Below are the code and all the weights of a small trained network. Each question names an input and a target symbol and asks about switching units off, where a switched-off unit gives its printed mean instead of its output.

import numpy as np


def w(rows, s, z=0):
    codes = np.array(rows[::2]) - 128.0
    scale = np.full(codes.shape[1], s)
    scale[-1] = z or s
    return codes * scale


def norm(h):
    return h / np.sqrt((h * h).mean(-1, keepdims=True) + 1e-5)


def f(y):
    return np.maximum(y, 0)


def softmax(a):
    e = np.exp(a - a.max(-1, keepdims=True))
    return e / e.sum(-1, keepdims=True)


def log_softmax(a):
    a = a - a.max(-1, keepdims=True)
    return a - np.log(np.exp(a).sum(-1, keepdims=True))


def net(x, mask):
    ids = ['ΓΔΞβεζθλμπτψ'.index(c) for c in x.split()]
    T = len(ids)
    res = E[ids] + P[:T]
    q, k, v = (norm(res) @ M[0].T for M in (Q, K, V))
    z = softmax(np.where(np.tri(T) > 0, q @ k.T / 4**0.5, -1e9)) @ v
    res = res + np.where(mask[0], z, O[0][:, -1]) @ O[0][:, :-1]
    y = f(norm(res) @ A[0][:, :-1].T + A[0][:, -1])
    res = res + np.where(mask[1:13], y, B[0][:, -1]) @ B[0][:, :-1]
    return log_softmax(norm(res)[-1] @ U[:, :-1].T + U[:, -1])


Q, K, V, O, A, B = {}, {}, {}, {}, {}, {}
E = w([
[37,141,125,147,165,64,156,105,82,77],'Γ',
[118,122,141,157,106,76,109,141,105,105],'Δ',
[144,154,59,66,120,137,172,109,50,114],'Ξ',
[50,140,45,136,66,102,107,109,111,72],'β',
[56,179,109,98,124,45,73,132,70,91],'ε',
[13,151,159,165,164,91,135,144,134,103],'ζ',
[95,190,128,178,130,101,135,126,146,148],'θ',
[116,133,125,148,106,183,110,229,97,186],'λ',
[65,178,120,140,100,21,26,149,176,87],'μ',
[62,207,2,69,224,184,152,142,233,75],'π',
[105,212,130,109,147,62,139,167,124,97],'τ',
[100,169,131,143,162,159,46,179,116,152],'ψ',
],0.0028)
P = w([
[151,56,144,78,121,165,119,105,119,142],'0',
[64,192,26,158,87,104,209,131,150,203],'1',
[185,107,150,224,226,36,133,193,39,145],'2',
[96,126,191,107,136,209,126,160,131,43],'3',
[112,192,65,162,89,129,184,128,148,173],'4',
[170,111,161,235,199,7,103,107,60,88],'5',
[102,126,188,107,131,210,126,159,124,41],'6',
[124,186,79,157,82,137,178,120,146,164],'7',
[160,101,147,248,142,38,81,93,61,96],'8',
[103,127,186,103,131,212,122,161,119,36],'9',
[132,185,91,154,80,143,175,120,144,161],'10',
[139,109,161,254,133,38,74,78,49,99],'11',
[100,128,186,95,144,219,117,165,118,32],'12',
[129,179,100,159,78,147,174,123,144,161],'13',
],0.0028)
Q[0] = w([
[126,128,136,99,136,218,55,207,121,120],'h0',
[184,106,92,202,111,40,143,108,139,255],'h0',
[111,136,92,109,190,125,144,121,155,110],'h0',
[121,92,141,86,110,124,122,143,73,37],'h0',
],0.0068)
K[0] = w([
[141,84,115,64,154,184,42,177,125,209],'h0',
[142,218,147,221,68,141,168,205,106,72],'h0',
[138,140,89,118,196,127,141,131,154,87],'h0',
[153,2,127,59,141,86,104,74,55,115],'h0',
],0.0069)
V[0] = w([
[117,162,177,149,198,33,61,102,87,130],'h0',
[200,104,183,145,90,140,39,40,24,178],'h0',
[75,174,145,123,124,196,2,115,194,238],'h0',
[188,158,106,69,186,176,97,177,85,111],'h0',
],0.0031)
O[0] = w([
[103,137,103,55,138,102,155,163,130,165,134],'h0',
[121,152,53,128,175,101,123,139,154,131,2],'h0',
[105,177,122,75,185,109,133,51,109,144,190],'h0',
[3,135,109,143,122,84,175,123,136,172,101],'h0',
],0.0054,0.0028)
A[0] = w([
[161,148,59,99,150,9,94,87,227,72,79],'n0',
[136,99,150,131,58,16,121,142,13,126,86],'n1',
[106,190,67,52,211,243,159,106,207,104,217],'n2',
[229,163,30,198,208,72,88,186,93,89,132],'n3',
[41,104,143,30,130,118,42,144,134,41,107],'n4',
[60,187,105,203,172,98,163,147,132,142,151],'n5',
[176,164,157,154,80,130,85,35,155,207,95],'n6',
[119,69,118,238,147,171,174,114,90,74,123],'n7',
[98,175,111,155,221,113,72,4,101,135,141],'n8',
[157,111,182,137,155,192,64,172,152,61,197],'n9',
[157,173,88,187,97,192,187,51,219,164,4],'n10',
[146,47,64,106,204,108,45,218,80,113,191],'n11',
],0.0034,0.0018)
B[0] = w([
[121,70,229,97,138,107,82,173,2,117,160],'n0',
[129,109,114,142,242,122,89,106,141,139,190],'n1',
[138,113,183,170,100,67,82,143,79,138,252],'n2',
[64,79,200,180,183,170,90,80,77,128,196],'n3',
[177,128,103,102,90,161,179,133,161,218,186],'n4',
[176,82,77,107,100,151,83,101,117,143,203],'n5',
[106,68,92,67,136,131,130,180,198,90,168],'n6',
[145,179,149,59,126,141,72,124,143,120,180],'n7',
[184,166,105,161,129,191,167,152,215,100,211],'n8',
[130,78,31,127,150,83,188,42,127,160,186],'n9',
[105,82,143,163,220,53,158,163,100,130,168],'n10',
[126,170,199,167,121,68,166,171,150,58,184],'n11',
],0.0041,0.0046)
U = w([
[172,76,101,143,131,100,247,203,221,49,126],'Γ',
[51,77,190,240,156,68,105,177,47,108,128],'Δ',
[208,84,81,75,108,93,243,65,17,197,148],'Ξ',
[168,205,53,185,126,206,73,89,245,129,227],'β',
[55,114,227,107,73,214,185,31,144,127,140],'ε',
[210,172,198,115,209,169,55,88,46,55,2],'ζ',
[46,193,34,60,202,70,121,55,131,212,66],'θ',
[186,251,201,70,80,82,165,171,122,146,77],'λ',
[114,107,136,37,67,58,43,204,155,162,188],'μ',
[233,23,58,182,131,153,99,18,137,88,78],'π',
[35,108,2,171,52,123,88,129,140,29,93],'τ',
[51,49,91,104,100,198,153,214,132,225,223],'ψ',
],0.0071,0.00099)

Each question gives the input, a string of symbols that net reads in full, and the target symbol t.
The units are the heads (4 rows each of Q, K, V and O) and the neurons (one row each of A and B). Each row of codes is followed by its name. A weight is (code - 128) times the scale printed after its matrix; where a second scale follows, it is the last column's (O, A, B and U).
mask holds one flag per unit, heads first, then neurons. A switched-off unit (its flag False) gives its mean, the last column of its rows in O or B, instead of its output. The means were averaged over made-up inputs and are rounded, as every weight is.
A unit's drop is (log p(t) with every unit on - log p(t) with that unit switched off) / (log p(t) with every unit on - log p(t) with every unit switched off).
The circuit of an input: a set's keep is (log p(t) with only the set's units on - log p(t) with every unit switched off) / (log p(t) with every unit on - log p(t) with every unit switched off). Starting from the 12 units with the biggest drops (on a tie, the unit counted first), units are removed one at a time, each time the one whose removal leaves the highest keep (on an exact tie, the one counted first), for as long as the keep stays at least 0.8.
circuit, biggest first: the units of the circuit, biggest drop first
unit that matters most: the unit with the biggest drop
top k neurons: the k neurons with the biggest drops, biggest first
input ζ ζ θ π π π θ Γ β λ, target Ξ: unit that matters most -> n9
input β Γ τ θ, target π: circuit, biggest first -> n9, h0
input ζ Ξ ζ Γ ε τ ψ ψ θ ε π π π, target Ξ: top 3 neurons -> n9, n4, n2
input π π θ π π π τ θ θ π ζ τ μ ψ, target β: circuit, biggest first -> h0, n8, n6
input Δ λ θ θ θ ζ θ π ζ Ξ λ θ β, target Δ: top 3 neurons -> n3, n11, n0
input λ θ Ξ π λ ψ Δ ε Δ ψ θ Δ λ, target β: circuit, biggest first -> h0, n8, n3
input ζ θ Δ ε θ ψ ζ θ λ Δ ψ, target β: circuit, biggest first -> n8, h0
input π θ θ π θ λ μ τ Ξ, target Δ: circuit, biggest first -> h0, n3
input μ θ Γ π θ ψ μ μ μ ζ, target λ: circuit, biggest first -> h0, n2, n4, n3
input τ Δ θ Δ ζ θ π ε μ ψ, target ψ: circuit, biggest first -> h0, n4
input τ Δ μ ζ Δ Γ θ ε, target θ: top 3 neurons -> n1, n2, n8
input θ ψ π μ, target ζ: circuit, biggest first -> h0, n0
input β τ τ λ π Γ π Ξ π π ζ π ε, target π: circuit, biggest first -> h0, n9
input Ξ ζ π, target Δ: unit that matters most -> n8
input Γ ζ ψ μ, target Γ: circuit, biggest first -> h0, n9, n11
input ψ π θ π Δ π π Δ Ξ ε θ π, target β: top 2 neurons -> n8, n7
input θ λ λ Δ π ψ μ π π β, target ζ: top 3 neurons -> n0, n8, n2
input π Ξ β τ Γ π ε μ, target μ: top 2 neurons -> n8, n3
input ζ ε Ξ θ Δ μ ζ ψ π π μ π τ, target Ξ: circuit, biggest first -> n9, n4
input Ξ π θ θ ψ β Δ ψ Δ Γ π ε θ Δ, target π: top neuron -> n2
input Ξ τ μ π π θ π π τ ζ ε, target θ: top 4 neurons -> n1, n2, n8, n0
